Questions about the grid below. Indices start at 0.
1) Read off the entry in row 2 and column 0.
2) Read off the entry at row 0, column 1.
3) Read off the entry in row 1 and column 1.
4) Read off the entry just right of the largest entry.
5) Read off the entry at row 0, column 0.
6) Read off the top-right entry.
7) Read off the entry in row 1 and column 0.
8) Read off the entry in the bottom-right corner.
811  696  726  682  573  540  984  665  691  498  572  606  442  482  586
695  563  429  587  845  671  526  523  657  554  547  578  745  702  689
663  565  576  541  473  667  571  649  599  540  632  586  704  574  651
838  502  524  595  571  641  262  710  622  582  618  630  390  779  600
692  556  524  658  604  612   19  713  619  682  577  573  559  716  599
440  685  732  577  565  640  605  632  694  508  566  619  495  658  598
599  450  681  608  584  601  556  651  696  655  679  635  633  627  641
750  705  401  630  634  517  724  625  551  628  629  610  605  570  511
637  641  856  578  812  523  638  507  543  553  622  525  350  635  663
469  603  523  570  881  547  518  532  590  556  529  613  650  539  504
646  453  697  600  630  574  945  577  565  730  579  583  489  871  565
831  615  570  519  498  645  545  682  569  490  669  683  577  615  653
855  588  501  592  536  623  877  557  535  551  550  631  554  344  672
544  621  752  594  524  470  278  620  574  594  578  576  537  366  633
509  783  423  604  807  557  493  660  659  511  570  636  529  425  566
1) 663
2) 696
3) 563
4) 665
5) 811
6) 586
7) 695
8) 566

A = -3.37,+6.65,-5.93,+0.12,-3.49,+1.66,+5.39,-4.43
Report the third entry from the left.
-5.93
The entry just left of +6.65 is -3.37
The third smallest entry: -3.49
Report the second smallest entry.
-4.43
The 2nd entry from the left is +6.65
Report the fourth entry.
+0.12

Questions about the grid below.
1) Which number is the first entry in reading order?
2) Which number is the entry just right of 6189?
3) Which number is the entry just left of 6700?
4) Which number is the entry just right of 5190?
5) Which number is the entry just left of 8622?
((5386, 6688, 8821, 7787, 2579, 3602, 8269, 6373, 8776), (4887, 5953, 5992, 6607, 4553, 3713, 5418, 6584, 6700), (5193, 6092, 6931, 6595, 4619, 4602, 6142, 5992, 6270), (7733, 5046, 2705, 3672, 8496, 8622, 5308, 5268, 2451), (5054, 6283, 6803, 6343, 5024, 4834, 6167, 5768, 6548), (6372, 5898, 2822, 2722, 9528, 8424, 3801, 5498, 2992), (4755, 6189, 7449, 7291, 4872, 4918, 6600, 6263, 6801), (5190, 6124, 6723, 6865, 4175, 4395, 6562, 6296, 6605), (4902, 6154, 7164, 6973, 4964, 4768, 6626, 6071, 7182), (7647, 6467, 2046, 4259, 8921, 8351, 4180, 3816, 2695), (3712, 4922, 7563, 6924, 4115, 3919, 7685, 8174, 7379), (8125, 6507, 2754, 2272, 9561, 8806, 4223, 6447, 2386))
1) 5386
2) 7449
3) 6584
4) 6124
5) 8496

grid = -3.29,-4.65,+4.16,-7.88,-3.42
The median of all entries is -3.42
The entry just left of +4.16?
Answer: -4.65

[[-1.26 +3.60 -1.65 -3.21 -3.69 -2.29]
 [-0.58 +1.90 -1.34 -2.82 -3.10 -2.14]
 [-1.18 +2.65 -2.10 -3.19 -3.58 -2.90]
 [-1.91 +2.72 -1.56 -3.28 -3.63 -2.61]
 [-4.47 +8.02 -4.37 -4.96 -6.10 -5.55]
 [+4.54 -7.71 +5.91 +0.77 +2.02 +5.33]
 [+2.81 -4.04 +1.84 -0.79 -0.23 +1.09]
 [+0.77 -0.83 +1.47 -1.68 -1.48 +0.66]
 [-2.51 +4.13 -2.37 -3.72 -4.29 -3.50]
 [-2.23 +4.86 -3.96 -4.02 -4.80 -4.91]]
Indices start at 0.
Report the entry just left of -3.69.
-3.21
The entry in row 1 and column 1 is +1.90
Report the entry directly above -2.90.
-2.14
Report the entry just left of -4.37.
+8.02
Report the entry directly above -1.56.
-2.10
The entry at row 1, column 0 -> -0.58
Report the entry in the top-right corner.
-2.29
Report the entry in row 2 and column 0.
-1.18
The top entry of the column that holds the largest entry -> +3.60
The entry just left of +2.72 -> -1.91
Report the entry in row 2 and column 1.
+2.65
Report the minimum.
-7.71
Report the entry at row 0, column 2.
-1.65
The entry at row 0, column 0: -1.26
The entry directly above -2.10 is -1.34
The entry in the bottom-right corner is -4.91
The bottom-left entry: -2.23
The entry directly below -2.14 -> -2.90
Report the entry directly above -1.48.
-0.23
The entry directly above -2.23: -2.51
Report the bottom entry of the column that holds the smallest entry.
+4.86
Report the entry just left of -5.55.
-6.10
The entry just left of -3.28 -> -1.56
The entry directly above +1.84: +5.91
Report the entry directly below -3.28.
-4.96
Report the entry directly below -1.91.
-4.47

Read these off the array that follows.
1) Find the first entry in the row that holds the largest entry.
2) Find the third smallest entry.
3) Find the 3rd entry on the main diagonal.
4) Find the top entry of the column that holds the largest entry.
5) Find the entry just right of 6844.
6) Find the last entry, reading row by row.
7) Find the entry just right of 3953.
8) Find the first entry on the main diagonal.
[[3953, 5778, 6053, 6794, 4577, 6961, 6942],
 [6173, 6790, 5361, 6844, 7531, 1171, 8125],
 [3860, 6135, 5368, 6238, 5623, 4024, 6878],
 [5901, 5330, 5879, 4901, 6665, 7381, 4618],
 [4239, 6236, 6583, 7237, 3743, 5520, 6633]]
1) 6173
2) 3860
3) 5368
4) 6942
5) 7531
6) 6633
7) 5778
8) 3953

Questions about the array below.
1) Find the entry just left of the smallest entry.
2) Find the entry just left of the largest entry.
[[72, 60, 42, 141], [142, 197, 197, 195], [98, 111, 109, 160], [154, 220, 226, 202], [149, 208, 214, 197], [91, 97, 90, 150], [106, 127, 139, 157], [123, 161, 161, 180]]
1) 60
2) 220

Questions about the row below.
1) Report the entry just right of -0.85.
2) Report the entry just left of -1.93.
3) Report the entry just left of -1.21.
4) Report the entry just left of -0.85.
5) Report the entry just right of -0.21.
-0.21,-0.44,+1.75,+0.18,+6.51,-1.01,-0.85,-1.05,+2.54,-1.21,+9.09,+2.15,-0.71,-1.93,+1.81
1) -1.05
2) -0.71
3) +2.54
4) -1.01
5) -0.44

data =
 80   84   84   84
 80   81   83   83
 23   24   72   74
 17   79   93   94
 30   45   73   77
 86   74   80   80
 89   81   82   82
 46   73   84   85
180   81   60   61
124  154   98   97
 91   13   50   55
245   40   45   43
 26   72   80   85
 93  115   85   87
The smallest entry in the first row? 80
The entry directly above the largest entry: 91
The smallest entry in the last column: 43
The entry just left of 24 -> 23
The last entry, reading row by row? 87
The entry directly below the largest entry is 26
The entry directly below 40? 72
The entry just left of 61 -> 60
The fourth-last entry, reading row by row? 93
The 3rd entry on the diagonal from the top-right corner? 24
The entry just right of 13? 50
The second entry from the end, reading row by row is 85
The 3rd largest entry? 154
The second entry, reading row by row? 84
The last entry of the smallest entry's row? 55
The entry just right of the largest entry is 40
The entry directly above 46? 89
The entry directly below 89? 46
